Each row has a name. Each piece below is followed by the name of the row it came from. Each question is about the rows just above it.

[143 117 161 143 165 135  99 132 118 145 159 149 141 110  87] -> j_888
[161 169 217 154 151 102 139 115 129 141 149 145 159  76 111] -> j_769
[120 161 143 165 135  99 132 124 149  90  91 110  94  99 148] -> j_320
asked: [145 159 149 141]
j_888
Which row holds [117 161 143 165 135  99 132]?
j_888
asked: [120 161 143 165 135  99 132 124 149  90  91 110  94  99 148]
j_320
asked: [161 143 165 135  99 132 124 149]
j_320
[ 76 111] is in which row?
j_769
asked: [139 115 129 141 149]
j_769

[198 110 165  59 142  85 145  84 206 113] = j_628
[137 101 178 161 111 176 153 125 101 112] = j_338
[184 119 146  81 144  96 138 101 178 120] = j_886
[ 46 128 120 183  96 175 123 152  74 130] = j_55
[149  81 144  96 138 101 178 126 113 118] = j_196
[ 15 181 115 196  77 149  66 190  53 163] = j_97
[220 120 175  37 145  60 135  80 228 118] = j_969
[111 225 137 113 100  49  24 179 132 186] = j_672
[112  41 127 154 136 211 218  87 114  76] = j_907
The row with [146  81 144  96 138 101 178] is
j_886
asked: [149  81 144  96 138 101 178 126 113 118]
j_196
asked: [101 178 161 111]
j_338
Where do [220 120 175  37 145  60 135  80 228] appear?
j_969
The row with [142  85 145] is
j_628

[ 13 101 135 228]  j_339
[235  63 208 143]  j_437
[131 184 155 238]  j_889
[ 63 208 235 138]  j_305
[235 208  81 195]  j_585
asked: [ 63 208 235]
j_305
Which row holds [235  63 208]?
j_437

[111 136 100 135 181 184 211 135 100  59 146] -> j_842
[186 158 184 137  80 148 246 143 145 122 113] -> j_891
[186 158 184 137  80 111 138 100 135 181 184] -> j_529
The row with [111 138 100 135 181 184] is
j_529
asked: [186 158 184 137  80 111 138 100 135 181 184]
j_529
Which row holds [111 136 100 135 181]?
j_842
Where do [158 184 137  80 148] appear?
j_891
asked: [211 135 100  59]
j_842
Which row holds [111 136 100 135 181 184 211 135 100  59 146]?
j_842

[141  37 153 124 121 124 150 164] -> j_232
[116 172  25  86 139  21 133 135] -> j_277
[ 77 133 107 221 166  19 197 117] -> j_392
[112 130 140  60 100 111 148 125] -> j_80
[244 138  48  52 184  24 133 116] -> j_185
[137 153 124  37 150 121 164 124] -> j_47
[165  19 197 117 183 192 108 144] -> j_845
Which row holds [124  37]?
j_47
[133 116] is in which row?
j_185
asked: [166  19 197 117]
j_392
asked: [153 124  37 150 121 164 124]
j_47
[141  37] is in which row?
j_232

[130 180 162 132 113  71 113 105 110 208 140 146 146 129 131]  j_516
[ 99 140 172 102 107 134 116 122 140 185 186 133 181 139  87]  j_525
[156 124  91 156 136 122 133 132 115  63  68 120  75 127 169]  j_345
[121 151 115 129 133  83 123 101 108 231 138 137 137  99 141]  j_231
[172 166 170 139 163  58 145 124 119 162 112 175 125 123 140]  j_539
[ 81 126  74 135  66 163  90 109 111 132 125  74 118 131 143]  j_831
[113 159  93 157  66 123  88 107  98 114  91  89  96 142 166]  j_896
[ 86 137  95  97 114 149 124 135 152 152 187 136 183 147  77]  j_246
[ 92 139 172 107  77 162 102 131 144 123 174 113 171 163  87]  j_99
[119  86 134  95 177 148 159 139 153 172 176 148 165 102  90]  j_183
[ 86 134  95] is in which row?
j_183
asked: [157  66 123  88 107  98 114]
j_896
[157  66 123  88 107  98] is in which row?
j_896
asked: [177 148 159 139 153 172 176 148 165 102]
j_183

[ 67 171 172 204 238  58  92 164 125  68] : j_654
[110 206 107  61 155  87  73 219 233  68] : j_315
[164  58 172  67 238 204 171 125  92  87] : j_238
Which row holds [ 67 171 172 204 238]?
j_654
[164  58 172  67 238 204 171 125  92] is in which row?
j_238
Where do [164  58 172  67 238 204] appear?
j_238
asked: [171 125]
j_238

[190  83  45  55  89 126 173 194 198 165]  j_173
[170 106 166  64  74 131 169 172 180 198]  j_142
[145 128 137 126 153 179 159 119 103 101]  j_706
[101 101 104  64  95 147 155 188 130 166]  j_552
[125 108 100  99  68  98 169 165 214 149]  j_13
[195 139 147  95  64 155 104 193 140  41]  j_731
asked: [103 101]
j_706
asked: [104  64  95 147 155]
j_552
asked: [106 166  64  74 131 169 172]
j_142
asked: [194 198]
j_173
Which row holds [104  64]?
j_552
Which row holds [153 179]?
j_706

[214 135 198 108  53  77  22 134 104 107  61 140 176 155 167]  j_958
[104 107  60 140 214 135 200 108  53  77  22 134 104 107 199]  j_893
[195 104 164  74 214 135 200 108  56  83  61 140 122 132 181]  j_460
Which row holds [ 74 214 135]?
j_460
The row with [214 135 200 108  53  77  22 134 104 107] is
j_893
asked: [104 107  61 140]
j_958
asked: [214 135 198 108  53  77  22 134 104 107  61 140 176 155 167]
j_958
asked: [140 122]
j_460

[ 84  29  88 118] : j_203
[123  37  94 120] : j_797
[128 117 116 126] : j_412
[106 105 126 127] : j_576
[113 116 114 125] : j_803
[128 117 116 122] : j_170
[119  97 111 124] : j_480
[119 113 111 124] : j_498
[ 88 138 128 127] : j_917
[106 135 126 127] : j_98
[139  95 117 126] : j_193
asked: [135 126]
j_98
asked: [113 111 124]
j_498
asked: [84 29 88]
j_203

[118 120 145 165  49  59  73 110 152 150 122 103 191  95 106 128  95 193
  90 147 124  71 132 131 158 169 121 193 146 127 123 127 131 128 126 128
 127 124 128 132 126 128 126 127 130 128 129 130 127 129 132 124 127 129] -> j_660
[ 90 147 125  71 132 131  73 110 152 150 122 103 191  95 106 128  95 193
  90 147 124  71 132 131 158 169 121 193 146 130  58 152  99 131 139  98
  63 189 107  61 161 127 137 100 172 105 117 171  72 227 105 219 116 107] -> j_740
[ 98 120 127  99  99 127 177  86 128 161  65 130  81 145 124 112  89 156
 112 137 124 132 139  91 125 130 135 110 137 109 114 161 112 142 136 134
 130 150 122 128 156 135 158 169 112 160  72  88 128 168  71 134 140 106] -> j_202
[108 121 127  99  99 127 177  86 128 161  65 130  81 145 124 112  89 156
 112 137 124 132 139  91 125 130 135 110 137 109 114 161 112 142 136 134
 124 111 150  99 120 105 146 128 165 144 116 115 127 147 121 125 113 125] -> j_748
The row with [137 109 114 161 112 142 136 134 130] is
j_202
The row with [ 98 120 127  99  99 127 177  86 128 161  65 130  81 145 124 112  89 156
 112 137 124 132 139  91 125 130 135 110 137 109 114 161 112 142 136 134
 130 150 122 128 156 135 158 169 112 160  72  88 128 168  71 134 140 106] is
j_202
asked: [118 120 145 165  49  59  73 110 152 150 122 103 191  95 106 128  95 193
  90 147 124  71 132 131 158 169 121 193 146 127 123 127 131 128 126 128
 127 124 128 132 126 128 126 127 130 128 129 130 127 129 132 124 127 129]
j_660
The row with [ 99 120] is
j_748
[108 121 127  99  99 127 177  86 128 161  65 130  81 145 124 112  89 156
 112 137 124 132 139  91 125 130 135 110 137 109 114 161 112 142 136 134
 124 111 150  99 120 105 146 128 165 144 116 115 127 147 121 125 113 125] is in which row?
j_748

[209 210 210 208 207 207 207 208] -> j_572
[210 210 208 207 207 206  46  45] -> j_178
[141 143 143 145 146 138 136 144] -> j_623
The row with [210 210 208 207 207 206  46  45] is
j_178
The row with [210 210 208 207 207 207] is
j_572

